(in the rows, 128 means zero)
[129 140 107 121  92 136  97 109 151 173 117 143 112 138 119 124 131 119
 142 139  86 104  87 110 117 131 122 117 125 133 129 143 165 154 155 106
 129 140 173 144 104] => Z783
[121 133 153 132 131 144 148 136 112 165 122 131 119 130 106 127 126 136
 117 145 118 125 155 139 140  93 104 116 134 160 115 133 151 132 107 116
 121 119 153 125 104] => Z938
[133 105 144 114 145 153 143 115 124  87 146 136 159 138 146 134 117 120
 141 107 112 156 143 122 138 135 121 122 145 101 106  95 103 126 130 103
 137 153 146 122 148] => Z564
[130 142 130  99 139 136 119 144 161 137 136 118 132 107 132 106 135 123
 132 148 127  97  91 117 120 139 158 129 146 145 100 163 113  94 146 143
 137 101 119 122 123] => Z783
[126 117 129  99 127 113 140 145 182 118 116 141 130 118 118 127 122 103
 117 134 129 139 110 102 126 117 131 109 121  86 118 143 122  97 128 149
 139 131 117 119 161] => Z745
[119 138  98  99 127 118 104 149 147  98 163 120 134 151 138 104 130 105
 147 116  80 157 136 125 129 134  98 118 152 129 103 150 125 161 100 111
 141 140 152  99 154] => Z431
[118 148 117 133 120 122 135 136  95 154 100 168 152 135 126 134 135 125
 113 136 104 129 127 153  97 143 139 125 151 157 118 142 128  81  89 118
 140 136 104 137 106] => Z534
[132 166 127 184 137 126 128 116 116 191 123 118 112 133 134 139 123 124
 121 119  78 111 166 134  93  96 103 144 165  85 157 141 163 150 115 109
 147 141 134 166 124] => Z162
[126 198 142 139 122 129 102 127  83 159 124 128 101 132 112  84 124 159
 117 163  56  93 135 134 123 144 131 152 130 159  63 133 179 141 122 156
 119  67 121 132 173] => Z211
[120 104 143 126 121 119 131 131 136  62 150 145 123 140 135 131 128 110
 140 121 117 168 160 145 144 110 124 107 124 116 110 143 182 133  82 109
 125 135 161  97 154] => Z431
[129  86 123  96 119 162 119 105 138 161 120 112 122 126 137 130 159 102
 156 114 135 135 123 104 129 133 132 114 123 145 120 145 181 113 119  87
  97  98 209  92 141] => Z416
[129 135 140 150 131 116 110  90 106 170 126 146 130 116 131  71 157  99
 133 163 154 129  99 147 113 123  81 122 140 140 106 153 166 146 135 134
 137  97 145  81  62] => Z534
[134 139 185  87 138 113 113 144 112  86 154 118 123 137 120 130 138 126
 144 120 101 154 145 129 143 121 136 112 136  97 124 108 134 137 116 106
 141 113 130  83 174] => Z431
[135 119 161 162 131 105 119  88 103 131 120 147 143 112 115 112 110 116
  95 143 136 125 123 103 127 123 124 131 166 115 128 178 138 107 101 140
 129 130  98 119 132] => Z938
[123 109 125 134 150 124 111 124 136 169 111 174 151 145 148 145 136 144
 148 141 153 114 119  99 114 124 106 153 155  95 101 104 117 137 121 105
 139  85 145 155 125] => Z503
[142 164 119 123 108 112 101 120 124 115 136  90 114 119 103 108 110 100
 102 131  95 155 142 147 137 122 119 117 148 107 156 150 115 127 102 155
 135 141 109 119 116] => Z564
[113 143 152 143 130 111 121 117 116 148 127 149 125 108 103  90 114 131
 137 140 101 105 126 137 118 126 109 144 130 130 144 130 184 117 124 114
 123 130 104 142 107] => Z431
[130 137 116  92 115 125 100 115 123 123 138 153 124 137 111 123 111 110
 125 123 112 150 144 156 138 107 103 138 167 100 139 121 169  98  68 111
 137 120 151 117 104] => Z416
[107 137 130 164 125 125 133 101 112 130 126 133 138 127 111 112 119 139
 130 140  55 152 142  83 112 163 111 131 159 147 102 123 173 179 118 113
 119 131 103 138 148] => Z564
[133 109 172 135 154 128 106 148  83 139 120 139 126 120 116 113 136 135
 130 141 142 122 163 161 119 145 117  93 155 142 129 152 124 122 121 108
 113 106 115 112 147] => Z416
[163 153 115 133  89 159  90 148 123 120 144 125  98 131 138 112 127 152
 134 139  65  83  99 132 128 131 157 153 104 147  32 143 197 137 113 107
 169  89 182 145 101] => Z211
[107 119 128 125 117 132 119 148 122 111 119 119 123 114 118 124 132 139
 143 128 121 147 114 122 141 125 129 134  93 117  94 126  81 111 138 122
 151 117 121 112 117] => Z783
[137 142 125 139 108 103 108  95 141 122 130 132 122 118 117 117 109 117
 115 159 120 152 117 130 136 131 130 140 157 117 134 128 135 113 121 163
 138 112 111 125  87] => Z938
[163 118  98 133 126 133 114 106 154 105 151  99 132 152 177 112 110 125
 134 135 137 143 134 125 153 129 124 159 141  87  84 115  97 123  93 131
 149  92 151 137 123] => Z162
[142 136 115 109 133 146 132  91 132 150 125 123 142 120 119 133 123 117
 121 137 166 105  72  94 117 136 165 147 133 146 143 160  83 141 145 120
 144  97 149 136 124] => Z162
[126 151 122 132 103 135 116 138 124 160 120 137 117 130 127 135 155 128
 128 153  59 111 131 131 111 112 131 126 132 152  80 139 200 134  70 109
 139 113 157 136 109] => Z938
[161 124 124 115 135 152 106 115 124 130 128 111  98 125 123 157 117 142
 128 140 168 135 132 131 138 125 128 122 122 101 119 120  98 138 128 117
 133  61 147 133 144] => Z211
[128 164 118 109 106 129 120 139 146 167 141 103 124 117 107  83 150  99
 132 116  70 106  98 131  99 137 137 140 153 148  87 157 163 114 142 108
 140 108 160 119 107] => Z616
[113 160  95 101 129 132 110  91 136 167 121 127 136 131 130 117 127 120
 135 124 130 123  94 103 117 126 119 157 155 132 155 146 135 132 133 119
 139 121 128 125 109] => Z783
[140 153 118 127 113 137 127 117 160 111 155 144 140 145 128  83 137 113
 131 123  78 119  90 134 131 129 114 146 100 105  54 126 142 138  89  94
 166 138 166 139  68] => Z938
[133 115 174  92 130 131 143 121 105 109 132 107 146 133 127 105 134 127
 144 127 125 119 118 135 154 134 132 118 112 144 107 105 164 131 136  92
 118 101 146 106 141] => Z416
[123 131 122 124 128 107  90 144 135 152 124 112 118 126 133 139 139 151
 136 153 109 143 111  96 129 162 142 139 112 127 128 124 137 126 117 137
 142  97 113 111 151] => Z416
[123 135 166 105 158 106 143 116  98 104 140 124 140 132 103 109 126  99
 117 116 135 138 150 136 145 114  92 120 159 110 186 103 109 173 111 116
 121 167  74 105 131] => Z745
[134 134 166 116 123 145 129 150  96 144 141  98 112 134 126 122 143 139
 144 131  99 150 151 155 122 118  98 101 108 146 126 100 167 150 113  83
 132 128 152  96  96] => Z431
[126 138 104 143 139 142 115  99 130 163 116 133 135 138 130 111 102 154
 135 131 116 119 126 104 101 151 131 161 133 137 125 138 175 135 116 124
 134  73 156 149 149] => Z416
[118 118  95 111 128 133 134 129 144 120 125 134 183 127 128 109 155 104
 148 100 114 157 135 106 114 157 117 133 153 133 115 106 139 113 130 128
 122 135 126 126 111] => Z534
[118 115 187 126 129 116 121 139 109 120 130 134 137 143 134 128 125 138
 148 147 102 161 146 155 141 142 103  89 115 106 121  99 150 121 124 106
 110 131 134 113 129] => Z416
[124 121 163 114 134 128 168  95 124 128 141 119 154 141 132 114 128  95
 125 124 142 126  95 150 115 119 131 116 135 138 164 114 136 176 143  83
 123 153 157 118 128] => Z534
[125 131 125 124 139 148 143 102  95 121 124 120 162 131 113 149 130 121
 137 117 112 161 165  94 141 119 123 141 139 131 136 120  78 155  89 115
 124 114 129 135 144] => Z431
[131 106 169 125 127 131 129 146 136 137 119 142 128 139 108 118 133 126
 139 156  97  99 134 135 120  97 136 117 117 143 137 114 149 148  82 116
 138 143 156 122  90] => Z745
[105 127 145  93 111 120 129 117 154 122 138 114 139 131 113 114 135 113
 146 123 108 159  92 112 142 120 132 139 127 116 149 115  96 169 115  61
 148 167 119 133  91] => Z745
[122 132 117 116 103 103 113 124 154  84 153 148 133 100  93  98 107  87
 112 126 107 150 137 139 151 111 136 139 143 128 146 135 204 103  85 144
 122 146 136 125 135] => Z503
[118 127 134 125 120 121 126 142 133 116 121 132 126 136 122 130 124 135
 132 155  95 151 151 167 128 123 124 117 131  99 102  96 134 122 102 111
 147 113 128 140 135] => Z783
[129 144 104 108  95  94 100 117 132 118 103 116 125 124 134 126 143 117
 138 139 118 163 139 131 149 123 125 112 155 111 137 130  96 133 127 110
 136 133  67 142 151] => Z162
[117 131 115 134 132 134 104 130 132 116 124 154  95 117  96 113 131 140
 135 141 103 110 121 129 106 140 136 138 101 153 143 141 165 118  64 135
 125 124 109 110 102] => Z416
[117 153 131 146 146 128 162 134 155 151 134 130 121 115 121 102 124 139
 106 138 134 120 115 106 123 129 147 164 102 150 121 126  84 102 105 170
 117 119  95 135 105] => Z745
[113  99 140 116 138 126 162 108 146  74 118 136 161 148 124 107 119 124
 140 114 144 128 148 133 142  97 121 122 136 128 128 117 120 141 106 107
 118 149 128 134 138] => Z564
[154 119 122 147 127 131 131 100  74 134 113 145 152 133 134 114 139 110
 123 131 117 148 134  95 143 151  90 124 162 137  92 113  58 179 121 108
 137 124  81 125 121] => Z534
[ 88 130 160 138 133 107 145 136 134 181 125 160 138 143 133 134  99 128
 121 142  90 108  87 109 116 107 133 170 139  99 124 129  91 126 129 114
 146 137 159 139 149] => Z416
[146 151 111 155 119 102 133  76 118 146 115 139 131 139 152  89 113 109
 123 132 158 127 132 170 112 120 103 165 198 129 173 123 116 134 128 122
 138 133  80 150  28] => Z431
[126 113 165 132 119 120 132 129  90 146 126 107 116 125 120 147 140 130
 139 153 104 135 117 111 126 116 134 121 132 146 117 109 104 164 124  95
 145 104 141  96 133] => Z162
[142 110 140  80 136 129 138 154 171  69 165 136 167 124 144  82 115  89
 113 130 148 146 118 124 135 148 152 114 151 149  92 153 134 103  91 157
 109 117 138  94 163] => Z616
[108 137 140 126 100 143 119 135 155 126 152 141  99 130 123 125 121 150
 129 141  88 125  87 135 114 124 144 151 101 130 107 110 185 141 103  98
 140 146 164 138  84] => Z938
[138 128 123 148 117 128 116 100 140 152 109 154 142 132 122 121 109 124
 150 134 122 117 107 121 119 131 134 152 125 132 154 121 144 119 148 134
 153 128 145 142  59] => Z616
[139 183  95 144 113 145 151 104 117 183 125 103 100 139 138  98 143 111
 106 104 172 122 106 157 108 109  84 148 131 162 148 142 139 143 150 130
 121 132 138 119   4] => Z503
[116 127  87 136 106 144 120 132 137 156 118 132 146 145 143 118 168 120
 171 123  72 119 115 108 112 142 105 144 123 143  48 108 151 136 140 110
 132 106 187 134  84] => Z503
[122 112 127 112 110 105 110 132 170 146 107 138 125 133  91 119 142  94
 137 137  85 108 114 118 144 118 155 147 131 112 165 118 122 115 103 104
 149 175 137 135 116] => Z503
[138 114 185 142 134 128 114 119  65 136 120 105 123 127 115 133 119 156
 136 151  93 130 176 146 111 111  98 100 171 120 120 100 164 124 134 122
 131 109 116 108 132] => Z745
[139 127 110 116 121 126  95 137 161 151 122 140 116 124 139  89 172 105
 146 130 145 153 121 146 127 148 131 126 112 112 103 133 140 116  98  89
 151  94 148 112  90] => Z783
[121 137  92  99 131 142 128 127 163 138 140 125 130 137 157 108 128 101
 126 105 162 146 108 126 123 151 125 134 138 138 124 169 142  91 119 132
 108 122 150 117  97] => Z745
[140 150 125 143 119 139  92 109 120 159 110 198 113 119 102  92 162 117
 158 143  77 120 142 120 128 101 116 159 139 124 112  95 125 144  91 129
 159 124 125 123  62] => Z534
[148 149  98 155 107 135 108 115 122 147 121 161 127 128 155 137 138 148
 129 174 122 142 120 151 102 119 114 143 139 120  70 101 151 175 127 126
 178  86 136 158  96] => Z616
[143 121 120 119 134 142 151 129 107 116 135 126 145 132 140 151 143 105
 130  99  97 138 131  88 111 120 138 117 144 143  94 134  85 169 121 101
 151 123 150 110 181] => Z745
[130 114 174 100 130 122 137 151 132 121 154 125 117 119 120 136 119 116
 136 111 117 137 120 101 151 102 148 122 125 127 144 113  99 133 149 105
 140 142 154  92 176] => Z162
[119 124 179 121 134 131 129 149 124 127 137 138 127 119 104  86 105 129
 132 108 103 106 136 143 132 112 136 140 122 126 163 114 152 109 112  95
 130 166 124 127 116] => Z783
[123  98 147 127 136 138 144 119 133 127 110 137 129 130 125 138 120 131
 135 127 129 137 143  98 144 110 119 122 114 110 121 109 103 134 132 126
 118 125 136 125 171] => Z938
[109 126 125  89 124 127 125 177 137 151 113 113 135 135 130 165 131 113
 142 114  91 147 138  95 106 145 178 125 149 133 143 130 162 122 143 122
 138  97 178 110 213] => Z162
[107 144 144 118 123 118 122 122 141 176 121 122 122 160 147 109 138 138
 146 143 130 129  88 139 128 129 106 146 107 111 132 110 106 160 127  88
 130 120 143 132  78] => Z416
[150 115 174 130 146 131 124 135 128 131 129 175 107 153 110 137 106 144
 130 126 133 132 158 137 105  99 102 117 168  85 140  80 145 164 114  88
 150 112 149 128 133] => Z503
[131 128 102 117 132 164 105 127 138 145 116 142 131 121 122 132 133 125
 160 148  95 128 148 110 124 132 129 144 137 129 109 110 156 150  78 114
 136  72 153 151 108] => Z783
[120 137  88 100 110 117 130 103 166 110 140 100 146 125 119 109 126  86
 117 102 122 134 104 116 157 107 135 159 126 110 143 154 132 114  84 110
 141 157 141 135 110] => Z564
[120 127 114 127  86 110 118  82 136 131 107 118 138 134 105 129 156 107
 125 113 142 135 108 102 140  98 131 145 128  97 148 146 134 121 126 126
 126 151 143 124  91] => Z162
[162 114  99 125 130 129 121 112 148 119 104 169 143 144 107 122 126 131
 127 128 121 109 139 108 109 119 129 119 133 102  83 127 100 128 102 125
 157  89 146 155 165] => Z745
[130 119 142 144 100 140 110 131  95 131 152 106 108  96 120 147 142 122
 138 131 108 156 118 153 122 121  92 101 139 116 107 125 173 166 130  55
 141 126 132 135  69] => Z534
[128 125 157 121 137 155 123 150 114 113 124 132 124 128 123 104 130 135
 153 119  95 140 161 119 145 126 110 119 126 122  84 126 133 105  96 106
 135 110 120 106 100] => Z783
[126 100 179 137 139 157 123 149  64 129 137 103 126 123 131 172 119 144
 133 136  82 118 147 123  86 120 105  94 135 123 118 105 154 168 110 101
 108 125 149 109 177] => Z211
[152 123 181 128 126 135 139 137  96 135 115 151 123 126 110 121 125 133
 134 119 109 103 113 115 116  88 114 123 134 117  94 112 108 162 144  81
 181 113 137 113 100] => Z938
[114 127 155 123 135 125 131 145 116 119 129 140 135 125 123 127 140 134
 122 135  93 133 138 111 125 124 121 120 124 114 107 118 132 119 106 135
 126 155 101 115 158] => Z745
[131 106 177 155 132 121 119 123 105 123 122 176 131 123 119 138 135 124
 139 141 104 144 141 121 121 129 139 124 132 115 143 107 126 172  92  91
 139 135 124 128 129] => Z416
[120 154 116 125  82 100 145 115 121  97 133 121 146 162 141 161 113  98
 104 134  58 168 118 147 131 146 140 104 158 117 127 124 125 164 114 104
 134 176 123 150 150] => Z783
[135 144 145 132 137 137 138 116  90 115 149 135 114 135 134 128 119 137
 115 115 149 146 134 158 108 115  89 135 163 128 147  94 123 168 125 100
 133 148  99 112  81] => Z211
[102 167 134 113 119 131 143 156 128 174 122 162 132 136 139 119 140 107
 129 115  86 135 139 138 140 124  91 123 150 113 103 129 172 140 121  72
 118 147 123 165 112] => Z783
[170 103 118 119 131 157 138 130 148  89 120 126 115 131 125 128 115 130
 119 141 103 130 145 103 119 118 143 102 137 134  89 119  95 159 139 151
 164 120 138 108 196] => Z938
